Here is a tiny trained network, its code and every weight. The questions are about switching its units off for an input and a class, where a switched-off unit gives its printed mean instead of its output.

import numpy as np


def w(rows, s, z=0):
    codes = np.array(rows[::2]) - 128.0
    scale = np.full(codes.shape[1], s)
    scale[-1] = z or s
    return codes * scale


def norm(h):
    return h / np.sqrt((h * h).mean(-1, keepdims=True) + 1e-5)


def f(y):
    return y / 2 * (1 + np.tanh(0.7978845608 * (y + 0.044715 * y**3)))


def log_softmax(a):
    a = a - a.max(-1, keepdims=True)
    return a - np.log(np.exp(a).sum(-1, keepdims=True))


def net(x, mask):
    res = np.array(x, float).reshape(1, 7) / 4 @ E
    u = 0
    for l in range(4):
        y = f(norm(res) @ A[l][:, :-1].T + A[l][:, -1])
        res = res + np.where(mask[u : u + 4], y, B[l][:, -1]) @ B[l][:, :-1]
        u += 4
    return log_softmax(norm(res)[-1] @ U[:, :-1].T + U[:, -1])


A, B = {}, {}
E = w([
[149,156,206,127,181,156,95,120,106,86,218,189],'x0',
[133,58,166,113,130,208,161,109,167,136,140,154],'x1',
[109,88,83,166,182,174,186,113,114,193,170,107],'x2',
[118,107,69,139,136,65,136,108,81,162,185,49],'x3',
[107,76,114,108,142,49,176,180,163,136,126,177],'x4',
[61,116,255,154,114,76,185,77,92,162,157,97],'x5',
[197,118,130,79,94,132,153,113,130,88,124,105],'x6',
],0.004)
A[0] = w([
[89,141,163,123,117,37,251,131,183,121,112,151,244],'L0N0',
[78,146,122,188,116,111,134,99,152,190,92,150,180],'L0N1',
[120,128,117,254,124,47,127,155,128,195,145,104,6],'L0N2',
[162,156,187,102,148,120,38,97,116,108,97,106,17],'L0N3',
],0.0038,0.0012)
B[0] = w([
[149,135,57,100,107,130,148,149,99,94,128,85,253],'L0N0',
[51,82,111,208,216,93,134,91,254,125,121,160,177],'L0N1',
[154,90,157,197,224,190,59,144,73,199,167,118,183],'L0N2',
[71,175,207,74,56,35,116,97,139,85,151,77,152],'L0N3',
],0.0058,0.0023)
A[1] = w([
[146,69,76,110,48,101,81,99,140,91,140,98,160],'L1N0',
[128,140,66,194,170,57,55,140,81,134,248,104,160],'L1N1',
[119,115,148,4,109,205,85,91,155,225,161,100,7],'L1N2',
[119,82,165,112,42,83,201,151,121,135,83,103,46],'L1N3',
],0.0035,0.0014)
B[1] = w([
[128,100,133,96,149,152,144,115,93,140,167,156,171],'L1N0',
[157,81,97,136,75,103,149,204,159,157,98,127,252],'L1N1',
[151,137,175,126,167,155,124,1,127,25,126,82,114],'L1N2',
[145,97,116,129,97,166,156,119,117,96,191,157,146],'L1N3',
],0.0093,0.0027)
A[2] = w([
[219,59,118,62,105,94,219,194,158,73,165,90,216],'L2N0',
[170,79,109,96,180,58,159,248,151,255,78,182,239],'L2N1',
[164,81,95,55,155,230,65,150,242,13,67,243,148],'L2N2',
[101,210,191,93,82,79,25,181,103,126,78,143,2],'L2N3',
],0.0037,0.0013)
B[2] = w([
[2,119,49,157,60,108,195,11,99,205,161,177,212],'L2N0',
[75,80,166,186,242,82,39,197,79,202,201,7,254],'L2N1',
[106,106,89,193,249,74,81,195,56,97,228,12,221],'L2N2',
[197,233,120,75,11,210,94,72,140,156,167,191,152],'L2N3',
],0.0055,0.0053)
A[3] = w([
[138,170,146,75,73,87,117,100,110,220,58,127,87],'L3N0',
[116,121,132,136,153,120,65,191,44,57,193,160,159],'L3N1',
[184,15,46,144,92,253,164,197,163,89,145,121,250],'L3N2',
[133,98,190,116,149,87,122,112,178,151,51,38,89],'L3N3',
],0.0041,0.0021)
B[3] = w([
[184,141,45,70,160,121,119,120,125,193,76,124,128],'L3N0',
[122,111,138,155,76,65,89,198,182,161,124,112,255],'L3N1',
[41,103,156,148,89,105,151,131,131,211,121,146,217],'L3N2',
[120,193,159,94,205,191,51,100,112,111,223,3,132],'L3N3',
],0.0071,0.003)
U = w([
[194,153,63,60,83,144,131,91,118,143,46,109,98],'0',
[65,68,78,179,201,65,83,231,113,197,164,45,172],'1',
[91,129,200,146,195,200,134,106,189,156,62,156,99],'2',
[229,89,102,61,225,147,193,170,194,103,24,206,2],'3',
[64,65,93,79,59,105,215,66,104,161,158,185,134],'4',
[203,77,147,104,142,179,148,110,134,2,117,70,81],'5',
[179,204,198,68,66,127,62,142,152,63,160,166,156],'6',
],0.0079,0.0065)

Each question gives the input, the list of numbers given to net, and the class t.
The units are the neurons (one row each of A and B). Each row of codes is followed by its name. A weight is (code - 128) times the scale printed after its matrix; where a second scale follows, it is the last column's (A, B and U).
mask holds one flag per neuron, layer by layer. A switched-off neuron (its flag False) gives its mean, the last column of its row in B, instead of its output. The means were averaged over made-up inputs and are rounded, as every weight is.
A unit's drop is (log p(t) with every unit on - log p(t) with that unit switched off) / (log p(t) with every unit on - log p(t) with every unit switched off).
The circuit of an input: a set's keep is (log p(t) with only the set's units on - log p(t) with every unit switched off) / (log p(t) with every unit on - log p(t) with every unit switched off). Starting from the 12 units with the biggest drops (on a tie, the unit counted first), units are removed one at a time, each time the one whose removal leaves the highest keep (on an exact tie, the one counted first), for as long as the keep stays at least 0.8.
circuit, biggest first: the units of the circuit, biggest drop first
unit that matters most: the unit with the biggest drop
k most important neurons: the k neurons with the biggest drops, biggest first
top k neurons in layer l: the k neurons of layer l with the biggest drops, biggest first
drop when u is switched off: that unit's drop, to one decimal
input [0,-4,-7,-2,2,-6,7], class 6: top 3 neurons in layer 0	(L0N3 L0N1 L0N2)
input [-5,8,-2,5,-1,-7,8], class 4: circuit, biggest first	(L2N1 L2N0)
input [-8,-6,-5,-3,6,4,2], class 4: 3 most important neurons	(L1N3 L2N0 L0N0)
input [7,4,-3,4,-4,3,-6], class 6: circuit, biggest first	(L2N1 L2N0 L2N2)
input [4,8,-4,-1,-3,1,5], class 5: circuit, biggest first	(L1N2)
input [3,-3,0,-2,-1,7,-2], class 6: circuit, biggest first	(L2N2 L2N1 L2N0)
input [-1,4,-6,6,-8,-6,-3], class 0: 4 most important neurons	(L2N1 L0N3 L0N1 L1N3)
input [-7,-7,-6,-7,5,6,-1], class 4: 4 most important neurons	(L1N3 L0N0 L2N2 L1N1)
input [-8,1,-1,7,-6,2,7], class 4: top 2 neurons in layer 1	(L1N3 L1N0)
input [-1,-8,-2,-1,-6,8,8], class 0: circuit, biggest first	(L3N0 L2N1)
input [-4,8,-8,-6,-6,-7,6], class 1: 2 most important neurons	(L2N2 L3N2)
input [-4,7,-4,-7,-7,7,3], class 5: circuit, biggest first	(L1N2 L2N0 L3N2)
input [-4,-3,3,0,-5,8,8], class 4: 2 most important neurons	(L1N3 L2N1)
input [-1,4,-6,5,-6,8,1], class 6: unit that matters most	L2N0
input [-5,0,-3,5,-7,-5,4], class 0: top 2 neurons in layer 1	(L1N1 L1N3)
input [2,1,-5,5,-4,6,0], class 6: 2 most important neurons	(L2N0 L2N1)
input [-4,-1,6,-4,1,-2,8], class 4: top 2 neurons in layer 2	(L2N0 L2N1)
input [-2,3,-1,2,-7,8,-3], class 6: top 2 neurons in layer 3	(L3N3 L3N2)
input [-3,-6,-4,-3,7,8,4], class 4: drop when L1N3 is switched off	0.2
input [6,2,-5,5,1,8,4], class 4: drop when L2N0 is switched off	0.1
input [2,2,6,5,4,2,8], class 4: drop when L1N0 is switched off	0.0
input [-2,8,7,0,-6,-2,-7], class 2: unit that matters most	L2N1
